Each name stands for a flat space through zero: a line, a plane or more. A row that begins with a name and a colon came from that space; any other row is followed by the name of the space it lies nearest, among the names in its block.
liteg_vusum: [ 24.6  33.3  16.5  27.2  33.5  27.9  -6.9 -26.9  -9.9 -29.6  14.8 -53.4
 -17.4 -38.6  -3.4   0.3   9.3   0.6 -36.2   6.1  14.9  27.9  45.1   9.7
   8.2 -30.2 -76.7  -4.9]
liga_gak: [ 47.0  43.5  -9.3  15.6  23.0 -28.7 -53.7  -5.4 -11.5 -19.3  -6.6 -48.2
   7.5   5.8   0.5   0.4 -17.0  24.4   3.4 -29.5 -14.8   4.7  55.5  29.7
   1.5  23.6  14.0  -8.0]
pir_vor: [-11.3  -2.7   0.1  -4.1  25.9  -2.6  14.4  -1.5  -3.7   4.2   7.6   3.9
   3.7  22.0   8.4   6.9   1.3 -17.1  -7.1 -10.1  -6.7   2.6   8.1 -10.3
  15.3   4.4   6.9  -1.4]
ruv_vizu: [-14.4   5.3  -8.8 -33.6   1.2  -0.1  14.3  18.6  40.9   0.5   4.6 -31.1
  -0.3  -0.5 -11.4  39.9  29.1   7.9  10.3 -24.8 -14.8  -5.9  24.9  14.7
  -8.1  12.7 -34.9   1.1]
tugen_bovom: [-23.1  22.1   3.9  24.8  18.6  -9.5 -35.8  28.0   5.0  -6.1   4.9  22.1
 -45.3 -14.8 -18.5  27.1  -1.7 -11.5   4.4   5.4   2.5 -20.0 -65.0  -8.0
 -44.9  11.4   2.6  28.5]
[ -6.4  -2.7  -6.3  14.5  -9.5   1.2  13.5   3.0  13.3 -25.7  20.3   5.0
   1.1 -26.8 -19.3 -16.5  11.7 -10.2 -12.3  19.1 -21.9 -20.8 -41.5  -2.5
   7.4 -21.0 -18.5  11.8] => ruv_vizu
labo_fodin: [  0.6 -37.6   8.0   5.7  24.8  36.5  25.3 -13.2  -3.9 -35.5  23.0 -27.5
 -22.1  12.9 -34.7  36.7 -25.4   9.6   0.1 -15.7  -5.2 -22.5  -5.3 -33.0
 -27.5 -11.0  -5.8 -26.8]
getar_guge: [ -4.1  -5.7  -1.3   2.9  16.1   6.6 -24.2  14.7   1.4  -9.7  -2.0   1.9
  24.5 -20.0 -21.0  -6.4  -4.3  -2.8  -2.9  -8.3  17.7  18.6 -11.3 -37.6
   6.9  -6.0   0.0  10.0]
[-10.1  -3.9   1.1   9.0  15.5  19.8  -0.9  -8.7  -5.8 -22.8   1.4 -11.3
  -9.8  10.5   1.0  16.8 -23.9   6.6 -11.9  -6.1 -16.3  -5.2  -7.3  -4.1
  -2.6 -20.4   8.5  -7.2] => labo_fodin
labo_fodin: [-14.1   1.0   2.6  -0.2  -1.7 -19.0 -18.9  10.7  -4.9  -0.8 -14.6  11.2
  15.7  -6.0   5.2  11.7  13.1 -13.1  -4.5   8.9   5.0  -2.1   1.7  12.0
  22.4   9.3 -11.1  14.6]
soz_fir: [-27.4   5.1 -10.9  -9.1  -3.2  26.2  -4.9  -7.7  -7.8 -22.8  10.4 -10.0
  -0.9   2.3 -11.9   3.0   9.9   0.7  10.4   9.2  11.9 -14.4  -3.1  -8.3
  -7.0  22.5 -13.5  28.3]
favab_zat: [ 25.4  -2.1   5.9  -9.9 -26.4   8.2   7.6  -3.9 -15.3  -3.7  13.9  -9.3
 -24.4  12.5  -7.8 -30.8 -32.9   5.1  27.7  19.8 -11.7  14.7  -7.1  15.3
  36.6   7.5  11.1  17.2]
[ -9.1  14.7 -16.0  -2.6   3.6 -30.8 -21.6   7.8 -29.4 -72.0 -52.1 -10.8
  59.8  -3.3  50.7  19.1 -19.1 -15.4  11.4 -35.6 -47.0 -43.7 -25.0  59.1
  78.5  43.2 -12.3   7.8] => labo_fodin
ropus_nemeb: [-24.9  37.1  -1.9  -4.3  22.6  54.1  10.1 -27.0   5.4  27.6   5.5  18.7
  49.5  17.4  21.9  14.5 -27.7 -25.4  25.9 -10.3 -13.5  15.6  18.7 -18.8
  12.4  30.0  15.6 -39.4]
[ -4.5 -11.8   9.7  -9.8  -3.9  18.4  11.1   8.2   7.0  11.4   8.2  13.6
 -12.0  -2.0   3.2  -5.2  -8.6  -5.6  -4.6   7.8   2.3  11.1 -16.4  -2.1
   3.6  -9.3  -7.7  13.5] => liga_gak
[  0.4 -16.9 -13.5  16.2  11.7   7.5  18.2 -21.1  -0.9 -12.3   9.2  -3.8
 -14.0   0.8  -3.8  -0.2 -29.2  16.1  18.1   0.2  17.1 -24.7   5.0  -6.3
 -23.8   7.8 -17.3  -1.2] => labo_fodin
[ 31.0  19.4 -19.2 -41.0  -1.7 -22.2  51.0 -24.2  23.4  -1.4  -8.6 -24.5
  18.3  14.4  36.0 -24.7   5.8  13.1  -0.6  24.9  -7.3  12.0  25.5 -23.9
  -7.0  -9.4   6.2 -28.0] => tugen_bovom
soz_fir: [  0.6 -10.3   2.5  -2.5 -19.5   8.5  -8.3  10.3 -27.3  25.1 -17.4   5.1
  -8.3  -2.8   2.3   4.7 -10.5 -10.4 -11.4 -12.2  21.8  11.3  16.2  19.4
  -7.6 -30.9  -6.3 -34.6]
tugen_bovom: [ 14.1  27.6 -14.6 -20.5   2.2  -5.4   9.2 -20.5  34.8   6.9   2.9 -13.7
  -6.0  -4.5  22.8 -13.1  -7.5  14.2 -12.9  27.4 -10.5 -13.2  -9.0 -20.7
 -24.9   2.6   5.3  -3.1]
[ -6.7  10.1  63.1   8.2  16.3  34.4 -21.3  -1.2 -61.9   8.0   4.0  17.6
   3.4 -18.7  42.9  53.5  13.8  -3.2 -77.1  32.0  39.0  38.1  -0.6  -1.0
  24.8 -52.0   5.4  -8.4] => labo_fodin
[  1.9  14.8  -7.7 -16.5 -15.4 -19.3 -13.0  13.6  14.5  52.4   6.7   9.0
 -17.4  -7.5 -10.0 -49.1  22.6  -7.5  20.4  21.3  -2.8  20.9  -1.3 -12.5
 -24.3  19.3   8.9  10.9] => labo_fodin
[ -1.2  32.8  -4.0 -11.1 -10.0 -31.3 -24.0  14.3  -2.9  -3.4 -43.7  -0.1
  44.5 -18.3  43.3  13.7  29.7 -17.1 -14.4  -7.1 -18.1  -2.3  -8.6  36.4
  47.4  15.6   6.4  -0.1] => labo_fodin
